Here is a tiny trained network, its code and every weight. The questions are about switching its units off for an input and a class, where a switched-off unit gives its printed mean instead of its output.

import numpy as np


def w(rows, s, z=0):
    codes = np.array(rows[::2]) - 128.0
    scale = np.full(codes.shape[1], s)
    scale[-1] = z or s
    return codes * scale


def norm(h):
    return h / np.sqrt((h * h).mean(-1, keepdims=True) + 1e-5)


def f(y):
    return y / 2 * (1 + np.tanh(0.7978845608 * (y + 0.044715 * y**3)))


def log_softmax(a):
    a = a - a.max(-1, keepdims=True)
    return a - np.log(np.exp(a).sum(-1, keepdims=True))


def net(x, mask):
    res = np.array(x, float).reshape(1, 5) / 4 @ E
    u = 0
    for l in range(4):
        y = f(norm(res) @ A[l][:, :-1].T + A[l][:, -1])
        res = res + np.where(mask[u : u + 9], y, B[l][:, -1]) @ B[l][:, :-1]
        u += 9
    return log_softmax(norm(res)[-1] @ U[:, :-1].T + U[:, -1])


A, B = {}, {}
E = w([
[124,129,129,129,127,129,128,130,129,126],'x0',
[126,124,128,126,132,127,130,126,127,132],'x1',
[184,192,127,5,109,147,149,157,114,150],'x2',
[133,143,72,138,144,165,160,87,171,109],'x3',
[83,96,121,125,12,155,150,116,167,180],'x4',
],0.0024)
A[0] = w([
[177,182,117,14,23,169,145,145,119,193,2],'0.n1',
[197,195,105,24,210,147,131,129,90,88,65],'0.n2',
[238,200,132,51,205,126,107,131,80,126,3],'0.n3',
[117,135,107,175,236,114,65,151,104,44,150],'0.n4',
[148,106,147,250,253,53,77,110,86,59,161],'0.n5',
[100,116,139,114,147,150,95,138,156,168,138],'0.n6',
[104,121,160,141,96,79,94,129,79,176,187],'0.n7',
[136,150,233,59,183,64,55,163,90,174,55],'0.n8',
[154,155,161,108,156,74,86,162,128,187,21],'0.n9',
],0.0024,0.00095)
B[0] = w([
[101,61,125,75,198,96,159,120,124,39,203],'0.n1',
[130,209,163,164,107,165,142,126,145,175,205],'0.n2',
[93,118,123,206,178,157,161,143,107,167,193],'0.n3',
[69,172,133,57,80,112,199,107,143,102,197],'0.n4',
[118,133,131,5,59,104,147,132,140,87,255],'0.n5',
[128,135,133,147,128,145,111,126,120,83,131],'0.n6',
[89,103,184,116,136,154,66,158,147,114,154],'0.n7',
[122,60,100,140,55,124,168,156,63,104,163],'0.n8',
[74,97,108,132,93,123,158,106,76,120,123],'0.n9',
],0.0029,0.0026)
A[1] = w([
[142,124,252,140,127,44,73,237,15,254,5],'1.n1',
[87,126,34,168,121,158,138,44,166,127,71],'1.n2',
[189,113,126,48,126,158,134,190,157,136,121],'1.n3',
[169,211,65,61,157,125,188,65,156,83,99],'1.n4',
[65,41,145,211,78,134,57,100,182,142,123],'1.n5',
[85,174,192,31,146,50,138,169,86,81,123],'1.n6',
[144,144,89,224,217,163,120,114,130,167,157],'1.n7',
[74,183,135,241,166,98,114,113,131,111,63],'1.n8',
[106,81,48,204,146,105,114,47,181,135,21],'1.n9',
],0.0029,0.0015)
B[1] = w([
[90,135,28,251,148,195,169,56,167,60,180],'1.n1',
[161,151,55,94,85,138,204,135,84,85,162],'1.n2',
[83,115,105,219,83,54,90,88,103,93,163],'1.n3',
[48,95,95,167,201,113,57,102,200,162,238],'1.n4',
[141,214,152,141,225,159,105,144,91,190,226],'1.n5',
[168,6,115,148,5,193,120,127,130,179,251],'1.n6',
[117,163,202,51,71,129,198,133,133,180,130],'1.n7',
[184,69,80,13,73,139,120,84,140,170,119],'1.n8',
[203,87,112,145,87,213,168,183,79,87,145],'1.n9',
],0.0024,0.0025)
A[2] = w([
[156,137,146,190,130,150,157,203,50,101,120],'2.n1',
[191,136,127,169,131,163,152,194,36,105,36],'2.n2',
[169,81,252,79,105,29,116,175,76,138,151],'2.n3',
[126,110,61,93,143,85,156,73,182,45,7],'2.n4',
[150,95,130,128,48,72,99,130,104,65,66],'2.n5',
[182,180,85,211,183,167,183,100,146,155,139],'2.n6',
[158,111,105,123,107,165,113,147,206,142,26],'2.n7',
[118,181,237,190,182,106,34,161,75,203,70],'2.n8',
[141,36,181,160,64,118,81,167,78,120,111],'2.n9',
],0.0039,0.0014)
B[2] = w([
[97,110,70,167,117,159,147,47,184,175,179],'2.n1',
[67,73,89,179,71,177,153,37,156,149,157],'2.n2',
[138,65,163,217,58,168,72,164,27,104,180],'2.n3',
[74,116,66,110,107,85,77,65,167,210,202],'2.n4',
[190,135,150,72,185,136,116,172,88,186,180],'2.n5',
[193,138,211,157,116,133,76,195,53,111,239],'2.n6',
[63,79,119,139,150,70,157,69,93,122,126],'2.n7',
[3,184,107,146,87,65,63,151,208,147,183],'2.n8',
[162,208,174,52,152,66,99,186,144,126,250],'2.n9',
],0.0034,0.0025)
A[3] = w([
[96,57,39,69,137,59,161,3,198,97,35],'3.n1',
[119,101,88,44,155,91,123,70,214,171,40],'3.n2',
[177,174,193,165,103,140,104,171,86,141,132],'3.n3',
[137,85,126,197,94,221,197,89,72,116,59],'3.n4',
[118,125,102,209,140,248,153,95,118,117,80],'3.n5',
[217,50,225,60,94,55,94,228,47,37,4],'3.n6',
[221,221,201,124,221,103,193,179,150,103,28],'3.n7',
[103,156,156,57,184,56,92,170,129,66,88],'3.n8',
[104,103,20,105,177,13,157,40,179,83,3],'3.n9',
],0.0042,0.003)
B[3] = w([
[69,114,64,117,224,56,144,95,183,52,208],'3.n1',
[88,107,125,207,145,78,167,57,97,83,171],'3.n2',
[125,84,59,92,160,98,157,68,156,74,191],'3.n3',
[144,121,144,215,124,127,185,27,105,194,198],'3.n4',
[186,65,199,162,92,128,168,91,43,143,191],'3.n5',
[183,62,152,26,92,176,35,207,58,2,254],'3.n6',
[191,185,75,43,177,163,166,181,185,181,161],'3.n7',
[169,105,131,201,92,177,188,84,95,168,173],'3.n8',
[61,11,75,81,138,73,174,83,161,69,182],'3.n9',
],0.0043,0.0037)
U = w([
[234,20,208,2,27,213,33,237,24,21,238],'0',
[234,63,220,249,40,228,239,25,27,226,254],'1',
[33,37,11,57,236,25,224,25,234,20,22],'2',
[235,252,82,17,226,215,236,187,223,219,146],'3',
[14,238,226,207,31,129,12,241,225,233,7],'4',
],0.005,0.002)

Each question gives the input, the list of numbers given to net, and the class t.
The units are the neurons (one row each of A and B). Each row of codes is followed by its name. A weight is (code - 128) times the scale printed after its matrix; where a second scale follows, it is the last column's (A, B and U).
mask holds one flag per neuron, layer by layer. A switched-off neuron (its flag False) gives its mean, the last column of its row in B, instead of its output. The means were averaged over made-up inputs and are rounded, as every weight is.
A unit's drop is (log p(t) with every unit on - log p(t) with that unit switched off) / (log p(t) with every unit on - log p(t) with every unit switched off).
unit that matters most: the unit with the biggest drop
k most important neurons: the k neurons with the biggest drops, biggest first
top k neurons in layer l: the k neurons of layer l with the biggest drops, biggest first
drop of u: that unit's drop, to one decimal
input [-5,-5,-8,-6,6], class 4: unit that matters most => 1.n5
input [8,4,1,-4,-4], class 1: top 3 neurons in layer 2 => [2.n1 2.n2 2.n6]
input [3,-1,6,8,-1], class 3: 3 most important neurons => [0.n5 0.n2 2.n6]
input [0,7,7,1,-7], class 3: 3 most important neurons => [0.n2 1.n9 1.n4]
input [-7,1,2,-8,-1], class 1: 3 most important neurons => [1.n1 0.n5 2.n1]
input [7,-5,-2,0,-7], class 0: 2 most important neurons => [1.n1 0.n5]
input [5,6,-7,0,-4], class 0: 2 most important neurons => [1.n1 1.n6]
input [3,-1,-8,-3,2], class 4: 2 most important neurons => [1.n5 2.n8]
input [-3,8,7,0,-8], class 1: top 2 neurons in layer 2 => [2.n9 2.n2]
input [-2,5,4,1,8], class 2: 3 most important neurons => [2.n6 0.n8 0.n1]
input [2,-2,-7,2,1], class 1: top 2 neurons in layer 1 => [1.n5 1.n9]
input [-4,-8,5,6,1], class 2: 2 most important neurons => [1.n5 0.n1]
input [2,8,2,0,-1], class 1: 2 most important neurons => [0.n8 2.n9]
input [-7,0,-1,8,5], class 1: unit that matters most => 0.n5
input [-6,7,1,0,-3], class 1: 3 most important neurons => [0.n3 0.n8 2.n9]
input [6,2,3,1,7], class 2: 2 most important neurons => [2.n6 0.n8]
input [2,-6,0,0,1], class 4: top 3 neurons in layer 0 => [0.n4 0.n5 0.n3]
input [2,-3,-1,-5,7], class 4: 2 most important neurons => [0.n5 1.n5]
input [1,-4,-6,-3,4], class 4: drop of 1.n5 => 2.0
input [-3,6,-2,-5,4], class 4: drop of 2.n8 => 0.1
input [3,-5,-8,-2,3], class 4: drop of 1.n5 => 2.3
input [-8,-7,3,-4,-7], class 1: drop of 0.n5 => 0.0
input [-2,-1,-2,3,2], class 1: unit that matters most => 1.n9
